Below is a small trained network, with its code and all its weights. Each question gives an input and a class and asks what happens when units are switched off, that is, made to give their printed mean instead of their output.

import numpy as np


def w(rows, s, z=0):
    codes = np.array(rows[::2]) - 128.0
    scale = np.full(codes.shape[1], s)
    scale[-1] = z or s
    return codes * scale


def norm(h):
    return h / np.sqrt((h * h).mean(-1, keepdims=True) + 1e-5)


def f(y):
    return y / 2 * (1 + np.tanh(0.7978845608 * (y + 0.044715 * y**3)))


def log_softmax(a):
    a = a - a.max(-1, keepdims=True)
    return a - np.log(np.exp(a).sum(-1, keepdims=True))


def net(x, mask):
    res = np.array(x, float).reshape(1, 6) / 4 @ E
    u = 0
    for l in range(3):
        y = f(norm(res) @ A[l][:, :-1].T + A[l][:, -1])
        res = res + np.where(mask[u : u + 9], y, B[l][:, -1]) @ B[l][:, :-1]
        u += 9
    return log_softmax(norm(res)[-1] @ U[:, :-1].T + U[:, -1])


A, B = {}, {}
E = w([
[92,96,88,168,135,53],'x0',
[43,160,58,176,118,107],'x1',
[179,157,117,116,6,100],'x2',
[162,104,98,92,90,172],'x3',
[173,254,150,101,113,140],'x4',
[48,125,187,171,66,112],'x5',
],0.0066)
A[0] = w([
[174,167,150,97,153,216,30],'L0N1',
[1,74,86,149,171,128,47],'L0N2',
[170,168,36,143,167,63,80],'L0N3',
[76,117,105,133,95,60,137],'L0N4',
[82,203,155,160,46,111,66],'L0N5',
[159,55,87,121,46,140,65],'L0N6',
[93,47,228,95,196,84,3],'L0N7',
[175,191,99,112,172,141,88],'L0N8',
[163,126,115,74,148,122,114],'L0N9',
],0.009,0.0051)
B[0] = w([
[111,136,145,81,183,213,184],'L0N1',
[11,139,35,158,235,171,252],'L0N2',
[188,154,80,144,157,45,183],'L0N3',
[137,134,179,79,175,171,202],'L0N4',
[65,192,254,114,146,57,203],'L0N5',
[89,54,116,50,95,104,178],'L0N6',
[245,102,175,255,75,159,198],'L0N7',
[192,155,83,87,163,151,186],'L0N8',
[100,172,144,113,167,117,156],'L0N9',
],0.0075,0.004)
A[1] = w([
[95,125,128,67,125,172,78],'L1N1',
[111,120,156,217,114,215,131],'L1N2',
[174,63,64,129,194,166,127],'L1N3',
[190,120,167,189,144,185,105],'L1N4',
[42,106,53,206,168,110,3],'L1N5',
[74,204,154,111,125,121,55],'L1N6',
[130,28,85,42,63,107,71],'L1N7',
[165,157,132,79,104,224,20],'L1N8',
[149,45,96,58,2,119,43],'L1N9',
],0.0082,0.0032)
B[1] = w([
[143,120,153,68,167,129,145],'L1N1',
[152,122,83,158,129,72,193],'L1N2',
[61,187,189,146,50,111,255],'L1N3',
[189,18,105,111,40,132,183],'L1N4',
[3,119,188,170,228,191,245],'L1N5',
[123,50,191,134,61,111,171],'L1N6',
[31,61,50,63,74,25,186],'L1N7',
[67,104,117,93,152,190,179],'L1N8',
[68,27,76,81,143,78,197],'L1N9',
],0.007,0.0037)
A[2] = w([
[202,57,130,141,58,109,153],'L2N1',
[179,178,181,178,195,152,116],'L2N2',
[97,177,207,185,60,62,60],'L2N3',
[135,168,103,82,160,254,35],'L2N4',
[185,199,13,184,136,84,51],'L2N5',
[91,24,207,159,106,148,138],'L2N6',
[138,45,139,241,183,158,168],'L2N7',
[25,112,74,231,205,193,2],'L2N8',
[203,86,152,121,157,174,139],'L2N9',
],0.008,0.0037)
B[2] = w([
[117,111,78,191,101,135,171],'L2N1',
[121,96,69,145,74,149,186],'L2N2',
[121,157,206,93,71,136,175],'L2N3',
[143,88,150,70,127,206,186],'L2N4',
[163,177,104,144,177,41,149],'L2N5',
[172,167,86,158,156,117,216],'L2N6',
[99,126,129,207,134,139,226],'L2N7',
[65,124,197,141,254,96,253],'L2N8',
[126,140,98,143,95,157,167],'L2N9',
],0.0098,0.0055)
U = w([
[196,76,115,245,83,170,71],'0',
[194,142,128,40,124,248,145],'1',
[42,131,165,203,236,125,157],'2',
[80,63,73,54,86,74,134],'3',
[210,223,76,115,171,58,6],'4',
[105,206,243,103,60,105,218],'5',
],0.016,0.0023)

Each question gives the input, the list of numbers given to net, and the class t.
The units are the neurons (one row each of A and B). Each row of codes is followed by its name. A weight is (code - 128) times the scale printed after its matrix; where a second scale follows, it is the last column's (A, B and U).
mask holds one flag per neuron, layer by layer. A switched-off neuron (its flag False) gives its mean, the last column of its row in B, instead of its output. The means were averaged over made-up inputs and are rounded, as every weight is.
A unit's drop is (log p(t) with every unit on - log p(t) with that unit switched off) / (log p(t) with every unit on - log p(t) with every unit switched off).
The circuit of an input: a set's keep is (log p(t) with only the set's units on - log p(t) with every unit switched off) / (log p(t) with every unit on - log p(t) with every unit switched off). Starting from the 12 units with the biggest drops (on a tie, the unit counted first), units are removed one at a time, each time the one whose removal leaves the highest keep (on an exact tie, the one counted first), for as long as the keep stays at least 0.8.
circuit, biggest first: the units of the circuit, biggest drop first
k most important neurons: the k neurons with the biggest drops, biggest first
k most important neurons of layer l: the k neurons of layer l with the biggest drops, biggest first
drop of u: that unit's drop, to one decimal
input [7,-6,3,-6,-6,6], class 0: circuit, biggest first : [L0N7 L2N8]
input [2,5,6,-1,-3,8], class 5: circuit, biggest first : [L0N5 L2N3]
input [-2,-6,6,7,2,8], class 3: circuit, biggest first : [L1N9 L0N6]
input [4,0,2,1,-6,-6], class 3: circuit, biggest first : [L0N6 L1N7]
input [-5,-1,0,-1,2,3], class 5: 3 most important neurons : [L0N5 L1N6 L0N4]
input [-4,-6,-7,5,-5,-5], class 0: circuit, biggest first : [L0N7 L1N4 L0N2 L2N1]
input [-4,-2,1,-6,-7,5], class 0: circuit, biggest first : [L0N7 L1N4]
input [5,-1,2,7,1,-5], class 3: circuit, biggest first : [L0N6]
input [3,0,5,-4,-6,-3], class 3: circuit, biggest first : [L0N6 L1N7]
input [6,-7,2,6,1,-8], class 3: 3 most important neurons : [L0N6 L1N7 L0N2]
input [7,1,6,-8,-2,-4], class 4: 2 most important neurons : [L0N3 L0N2]
input [6,-2,4,-5,7,-2], class 4: 2 most important neurons : [L0N3 L1N3]
input [3,-3,-7,1,7,7], class 5: 2 most important neurons : [L2N3 L0N5]
input [5,3,8,-2,0,3], class 5: drop of L0N5 : 0.6
input [-2,5,8,-6,-4,0], class 5: drop of L0N5 : 0.7
input [-1,2,2,7,-7,5], class 3: drop of L1N7 : 0.4
input [-4,5,-5,-4,7,-6], class 1: most important neuron of layer 2 : [L2N4]
